Below is a small trained network, with its code and all its weights. Each question gives an input and a target symbol and asks what happens when units are switched off, that is, made to give their printed mean instead of their output.

import numpy as np


def w(rows, s, z=0):
    codes = np.array(rows[::2]) - 128.0
    scale = np.full(codes.shape[1], s)
    scale[-1] = z or s
    return codes * scale


def f(y):
    return y / 2 * (1 + np.tanh(0.7978845608 * (y + 0.044715 * y**3)))


def softmax(a):
    e = np.exp(a - a.max(-1, keepdims=True))
    return e / e.sum(-1, keepdims=True)


def log_softmax(a):
    a = a - a.max(-1, keepdims=True)
    return a - np.log(np.exp(a).sum(-1, keepdims=True))


def net(x, mask):
    ids = ['αβγδεζλμπστφψω'.index(c) for c in x.split()]
    T = len(ids)
    res = E[ids] + P[:T]
    u = 0
    for l in range(3):
        q, k, v = (res @ M[l].T for M in (Q, K, V))
        z = softmax(np.where(np.tri(T) > 0, q @ k.T / 3**0.5, -1e9)) @ v
        res = res + np.where(mask[u], z, O[l][:, -1]) @ O[l][:, :-1]
        u += 1
        y = f(res @ A[l][:, :-1].T + A[l][:, -1])
        res = res + np.where(mask[u : u + 4], y, B[l][:, -1]) @ B[l][:, :-1]
        u += 4
    return log_softmax(res[-1] @ U[:, :-1].T + U[:, -1])


Q, K, V, O, A, B = {}, {}, {}, {}, {}, {}
E = w([
[57,74,96,76,183,36,93],'α',
[187,120,10,127,171,179,186],'β',
[89,157,40,90,190,210,82],'γ',
[32,181,106,94,190,107,170],'δ',
[81,59,138,107,63,155,71],'ε',
[106,140,155,35,206,232,166],'ζ',
[111,143,77,174,88,202,99],'λ',
[116,182,134,180,103,148,178],'μ',
[151,60,147,140,212,234,32],'π',
[102,129,57,84,109,88,142],'σ',
[196,213,227,96,132,58,33],'τ',
[62,132,187,76,96,232,117],'φ',
[108,79,204,84,193,130,161],'ψ',
[63,123,143,190,216,151,93],'ω',
],0.011)
P = w([
[8,3,128,75,200,199,236],'0',
[18,154,109,85,163,153,119],'1',
[35,192,114,87,153,175,111],'2',
[44,209,116,90,161,170,93],'3',
[55,229,120,89,157,176,90],'4',
[72,235,121,83,163,169,80],'5',
[62,250,122,89,164,163,83],'6',
],0.0043)
Q[0] = w([
[27,207,99,67,201,224,110],'L0H1',
[254,45,139,146,116,40,126],'L0H1',
[47,143,72,67,201,154,72],'L0H1',
],0.0064)
K[0] = w([
[224,231,217,136,124,18,2],'L0H1',
[62,21,102,179,99,219,223],'L0H1',
[207,250,188,205,97,137,73],'L0H1',
],0.0065)
V[0] = w([
[83,9,62,127,133,175,119],'L0H1',
[156,133,113,2,139,77,77],'L0H1',
[93,79,78,100,166,137,199],'L0H1',
],0.0084)
O[0] = w([
[86,37,78,96,133,180,125,213],'L0H1',
[167,136,140,1,120,62,117,225],'L0H1',
[76,103,73,96,162,149,218,246],'L0H1',
],0.0085,0.0012)
A[0] = w([
[89,45,98,159,3,160,120,254],'L0N1',
[178,200,132,180,72,77,131,251],'L0N2',
[112,151,30,156,121,108,197,200],'L0N3',
[59,117,209,190,116,183,201,200],'L0N4',
],0.0075,0.0029)
B[0] = w([
[108,53,132,132,1,132,34,226],'L0N1',
[116,50,160,32,149,166,70,213],'L0N2',
[126,166,40,165,83,70,230,223],'L0N3',
[81,189,237,165,124,160,139,253],'L0N4',
],0.0067,0.0045)
Q[1] = w([
[74,104,41,181,254,150,126],'L1H1',
[55,118,123,94,163,199,153],'L1H1',
[149,161,224,112,136,113,139],'L1H1',
],0.0092)
K[1] = w([
[225,196,104,142,224,72,42],'L1H1',
[153,228,254,57,143,92,48],'L1H1',
[74,60,186,144,199,162,188],'L1H1',
],0.006)
V[1] = w([
[139,243,92,132,56,130,192],'L1H1',
[87,121,137,108,243,66,142],'L1H1',
[101,82,2,125,125,104,152],'L1H1',
],0.007)
O[1] = w([
[52,112,101,59,3,191,172,99],'L1H1',
[52,5,172,213,180,103,94,131],'L1H1',
[51,187,58,234,104,102,82,254],'L1H1',
],0.0058,0.0049)
A[1] = w([
[117,205,124,194,106,127,117,188],'L1N1',
[75,143,174,250,176,56,158,90],'L1N2',
[74,135,61,130,189,253,144,81],'L1N3',
[134,92,212,117,196,97,78,254],'L1N4',
],0.0073,0.0045)
B[1] = w([
[137,171,115,255,82,110,111,202],'L1N1',
[3,151,170,168,137,148,174,184],'L1N2',
[158,223,47,70,251,202,93,254],'L1N3',
[150,49,51,135,155,173,154,248],'L1N4',
],0.0078,0.0079)
Q[2] = w([
[46,1,179,72,68,139,172],'L2H1',
[80,145,172,173,172,50,67],'L2H1',
[73,212,91,156,17,107,139],'L2H1',
],0.0062)
K[2] = w([
[68,7,207,51,58,84,123],'L2H1',
[28,161,106,239,137,159,116],'L2H1',
[138,177,79,150,1,49,135],'L2H1',
],0.0058)
V[2] = w([
[185,52,86,108,185,113,180],'L2H1',
[91,142,117,233,69,2,99],'L2H1',
[233,212,133,85,192,117,142],'L2H1',
],0.0043)
O[2] = w([
[156,108,94,209,92,172,215,104],'L2H1',
[200,187,169,139,128,87,85,2],'L2H1',
[3,171,1,182,217,160,179,75],'L2H1',
],0.0057,0.006)
A[2] = w([
[110,156,132,212,32,18,170,193],'L2N1',
[63,209,64,130,204,178,227,4],'L2N2',
[175,92,76,181,121,135,255,144],'L2N3',
[56,188,92,135,60,24,176,131],'L2N4',
],0.0063,0.0032)
B[2] = w([
[212,135,138,150,150,206,254,150],'L2N1',
[220,116,224,124,112,55,64,251],'L2N2',
[102,62,210,209,65,93,180,156],'L2N3',
[176,136,75,67,91,82,190,165],'L2N4',
],0.0079,0.016)
U = w([
[172,113,69,197,189,200,131,81],'α',
[155,184,73,119,202,121,72,29],'β',
[78,172,55,195,94,197,85,160],'γ',
[9,111,55,113,164,87,131,254],'δ',
[158,194,175,167,111,184,211,200],'ε',
[64,140,142,3,120,215,148,144],'ζ',
[110,70,166,117,5,105,55,127],'λ',
[170,79,110,107,111,131,107,63],'μ',
[179,128,36,40,150,129,192,161],'π',
[209,115,141,195,73,63,112,90],'σ',
[205,115,202,59,162,121,138,91],'τ',
[104,188,192,53,115,33,126,102],'φ',
[109,59,190,159,75,111,202,162],'ψ',
[75,156,189,231,151,140,80,87],'ω',
],0.0066,0.0053)

Each question gives the input, a string of symbols that net reads in full, and the target symbol t.
The units are the heads (3 rows each of Q, K, V and O) and the neurons (one row each of A and B). Each row of codes is followed by its name. A weight is (code - 128) times the scale printed after its matrix; where a second scale follows, it is the last column's (O, A, B and U).
mask holds one flag per unit, layer by layer, with each layer's heads first. A switched-off unit (its flag False) gives its mean, the last column of its rows in O or B, instead of its output. The means were averaged over made-up inputs and are rounded, as every weight is.
A unit's drop is (log p(t) with every unit on - log p(t) with that unit switched off) / (log p(t) with every unit on - log p(t) with every unit switched off).
The circuit of an input: a set's keep is (log p(t) with only the set's units on - log p(t) with every unit switched off) / (log p(t) with every unit on - log p(t) with every unit switched off). Starting from the 12 units with the biggest drops (on a tie, the unit counted first), units are removed one at a time, each time the one whose removal leaves the highest keep (on an exact tie, the one counted first), for as long as the keep stays at least 0.8.
units of the circuit, in order: the units of the circuit, biggest drop first
k most important neurons: the k neurons with the biggest drops, biggest first
k most important neurons of layer l: the k neurons of layer l with the biggest drops, biggest first
input ω α τ σ μ δ β, target τ: units of the circuit, in order	L0H1, L0N2
input ω λ μ τ α, target τ: units of the circuit, in order	L0H1, L0N4, L0N2, L1H1
input ζ φ λ, target γ: units of the circuit, in order	L2N2, L0N1, L0H1
input ε β ε ω, target ω: 3 most important neurons	L1N2, L0N2, L2N4
input α γ ψ φ ψ ε τ, target ω: units of the circuit, in order	L1H1, L0H1
input ψ μ ζ μ λ ω ε, target λ: units of the circuit, in order	L0N1, L1N3
input τ λ ψ ψ μ φ δ, target ψ: 2 most important neurons	L1N4, L2N3
input ζ ζ α β π, target α: units of the circuit, in order	L1H1, L0N3, L1N4, L2H1
input γ π ψ σ τ, target γ: 3 most important neurons	L0N2, L2N2, L1N3
input π τ μ, target α: 3 most important neurons	L1N4, L0N2, L2N2
input ω β α α τ π, target τ: units of the circuit, in order	L0H1, L0N2
input ζ μ γ μ τ γ, target δ: 4 most important neurons	L1N3, L0N2, L2N2, L1N4
input γ α σ μ ζ, target τ: 3 most important neurons	L2N2, L0N1, L1N3
input ψ γ α ζ ε ω μ, target ε: units of the circuit, in order	L2N1, L1N3, L1N1, L1N4
input τ ω μ β, target ψ: most important neuron of layer 1	L1N4
input ε δ δ ζ τ π, target β: units of the circuit, in order	L0H1, L1H1, L2H1
input π σ λ τ, target α: 2 most important neurons	L1N4, L2N2
input π ω λ δ, target φ: 2 most important neurons	L2N2, L1N4
input ω ε τ δ, target τ: units of the circuit, in order	L0N4, L0N2, L0H1, L1H1
input ε φ φ, target ζ: most important neuron of layer 2	L2N2
input σ σ γ μ, target ε: most important neuron of layer 0	L0N3
input μ π σ τ π δ γ, target ζ: 2 most important neurons	L0N4, L0N2
input τ ω β α σ σ, target ψ: 2 most important neurons of layer 0	L0N2, L0N1
input ε α ε π ε τ, target β: 3 most important neurons	L0N1, L1N1, L2N3
input ζ ω β σ, target π: 2 most important neurons	L2N4, L0N3
input τ γ φ ψ σ, target ψ: 2 most important neurons	L1N4, L2N3
input μ γ τ ψ β ζ, target ζ: 2 most important neurons of layer 0	L0N4, L0N2
